Read these off the table that follows.
1) The entry just right of 4.9?
2) The second entry in reading order?
3) The entry just left of 9.3?
4) The 4th entry in reading order?
5) The largest entry?
6) The entry just left of the smallest entry?
[[ -7.7  48.7  45.7  -5.1  44.9   0.9  11.9 -34.6 -22.8  -1.0  34.3  -6.1
    4.5  -1.7]
 [ 21.1  13.7  15.6  18.5  13.1  16.5  26.2   5.6  12.4  24.4  22.9  35.9
    2.1 -20.9]
 [ 45.1  28.4  31.3 -38.1  32.5 -41.3  32.6  59.7  46.7 -39.8  33.6   0.8
  -34.8  -8.7]
 [-10.9 -29.1 -29.3  23.1 -29.3  25.3 -13.0  19.5  -5.4  21.9 -18.7  25.9
   36.0  31.6]
 [ 26.1 -10.9  -8.8  36.2  -9.8  45.6  56.1 -59.1 -32.0  40.2 -13.9  18.9
   24.1   1.6]
 [ 17.7  30.8  31.8  24.4  28.5  27.8  40.3 -47.0 -16.6  35.2  28.0  25.5
    6.5 -27.2]
 [ 52.2 -10.1  -6.0 -20.6  -3.3 -19.2  47.1  47.2  33.3 -27.4  -2.9   2.0
  -17.1  12.1]
 [ 49.8  36.3  38.8 -50.7  41.3 -49.8  44.6  45.1  37.5 -54.8  32.6 -18.8
  -40.6  -1.8]
 [-29.5  29.7  27.9  13.7  23.7   6.3 -43.2  36.3  15.4  24.6  43.3  44.0
   15.8 -12.8]
 [ 13.0  12.5  12.4  22.2  11.7  32.4  44.7 -64.6 -37.8  26.2   1.4   4.5
   19.2   2.5]
 [ 12.1   8.6   8.4 -10.6   9.8  -5.9  17.4   7.9  -1.0 -13.2   4.9  -4.3
    4.0  19.0]
 [  6.4 -15.1 -14.1  -3.9 -13.4  -7.0 -11.4  63.8  28.4  -6.6  -0.4  22.0
    9.3  21.5]
 [ 33.6  33.1  35.3 -21.5  34.8 -23.8  28.6  32.7  30.4 -18.1  36.9   9.6
  -23.5 -16.1]]
1) -4.3
2) 48.7
3) 22.0
4) -5.1
5) 63.8
6) 44.7

Read these off the grid that follows. Counting starts at 1.
1) Which number is the entry at row 1, column 3?
2) Which number is the entry at row 1, column 1?
3) Which number is the entry in the bottom-left corner?
4) Which number is the top-right entry?
5) Which number is the entry in row 2 and column 2?
array([[3, 3, 2, 2, 1, 1, 1, 1, 1, 1, 1],
       [3, 3, 4, 4, 4, 4, 4, 3, 3, 2, 2],
       [4, 4, 4, 4, 4, 4, 5, 5, 5, 5, 5],
       [8, 7, 6, 5, 4, 3, 2, 2, 2, 2, 2]])
1) 2
2) 3
3) 8
4) 1
5) 3

Read these off the row that follows.
1) Read off the entry just right of the smallest entry.
2) Read off the entry just left of 62.9.
[  6.4   5.0 -26.2   5.0  -3.9  12.0 -16.0  11.4  15.1  -2.8   9.0  62.9
  27.0 -15.7]
1) 5.0
2) 9.0

[44 77 52 29 29 40 65 48 19 39 44]
What is the 2nd entry from the right?
Answer: 39
What is the third entry from the left?
Answer: 52
The 3rd entry from the right -> 19
What is the fourth entry?
Answer: 29

Questions about the array below.
1) Read off the first entry, reading row by row.
2) Read off the smallest entry in the last row.
3) Read off the entry in the bottom-left corner.
4) Read off the top-right entry.
5) Read off the third-last entry, reading row by row.
6) Read off the largest entry in the last column.
7) Read off the entry just left of the largest entry.
8) Read off the 2nd entry from the end, reading row by row.
[[-51.9  52.1   8.5 -10.7  25.1  12.5  21.0]
 [ -1.0  31.6  16.0 -61.3  64.1 -30.4 -29.4]
 [-16.1 -62.2 -60.0  32.0   6.3   4.2  49.9]
 [  0.1  36.9  33.3  28.5  57.0  57.1  -3.7]]
1) -51.9
2) -3.7
3) 0.1
4) 21.0
5) 57.0
6) 49.9
7) -61.3
8) 57.1

Read these off the matrix that follows.
1) The entry directly above 13.1?
2) The entry directly below -12.7?
3) The last entry of the smallest entry's row?
4) The entry in the top-right corner?
5) The entry just right of the largest entry?
6) The largest entry in the last row?
7) The entry just left of the largest entry?
8) The second-last entry, reading row by row?
 22.8  -11.4   -7.4   -1.0
 13.1   -3.5    8.9    9.6
 22.4    1.5   26.5   46.5
-12.1   42.5   24.7  -27.4
 19.1    6.5   23.9   23.4
 17.2    9.3   19.9   19.1
 34.6  -22.6  -23.1  -19.6
 11.3    8.4   22.7   21.2
 39.1  -12.7   -8.9   -6.0
  0.9   47.5   35.0  -16.1
-40.4   -3.9  -37.5  -30.7
-27.0    6.0  -11.2  -28.9
1) 22.8
2) 47.5
3) -30.7
4) -1.0
5) 35.0
6) 6.0
7) 0.9
8) -11.2

[[63.4 55.2 -9.5 -9.4]
 [-3.3 22.1 24.9  9.7]]
The entry just right of the largest entry is 55.2
The bottom entry of the column that holds the smallest entry is 24.9
Give the top-left entry.
Answer: 63.4
Give the entry just left of -9.4.
Answer: -9.5
The entry directly below 55.2 is 22.1
Give the entry just right of 24.9.
Answer: 9.7

Questions about the array below. Rows and columns are numbered from 1.
1) Read off the entry in the top-right corner.
2) Read off the entry in row 1 and column 3.
3) Read off the maximum.
4) Read off the top entry of the column that holds the smallest entry.
5) Read off the entry at row 1, column 1.
6) Read off the entry at row 1, column 2.
7) Read off the entry in row 3 and column 1.
8) Read off the entry just right of the smallest entry.
[[ 30.5  -8.8  -3.0  14.7  34.1   7.4  52.5   3.4 -20.0]
 [ 30.5  -7.2  -1.7  14.8  34.8   8.1  53.6   2.5 -20.8]
 [ -2.8  -1.0  -0.5  -0.6   1.7   1.2   2.5  -1.6  -3.6]
 [ -4.4  -1.0  -0.7  -1.5  -0.6   1.0  -0.9  -1.4  -1.9]
 [  6.2  -3.1  -1.4   3.2   9.5   3.1  14.6   0.2  -6.6]
 [ 21.3  -7.8  -2.1  10.6  28.4   8.2  44.0   0.9 -18.9]
 [  8.2   5.1   1.5   3.0  -0.2  -2.2  -1.2   2.9   6.0]
 [ 25.3  -8.7  -2.4  12.5  32.1   8.4  49.6   1.6 -20.9]
 [  4.1  -6.8  -2.4   2.8  11.7   4.2  18.5  -1.0 -11.1]
 [-18.5   7.4   2.4  -9.1 -23.1  -6.0 -35.8  -1.5  14.9]]
1) -20.0
2) -3.0
3) 53.6
4) 52.5
5) 30.5
6) -8.8
7) -2.8
8) -1.5
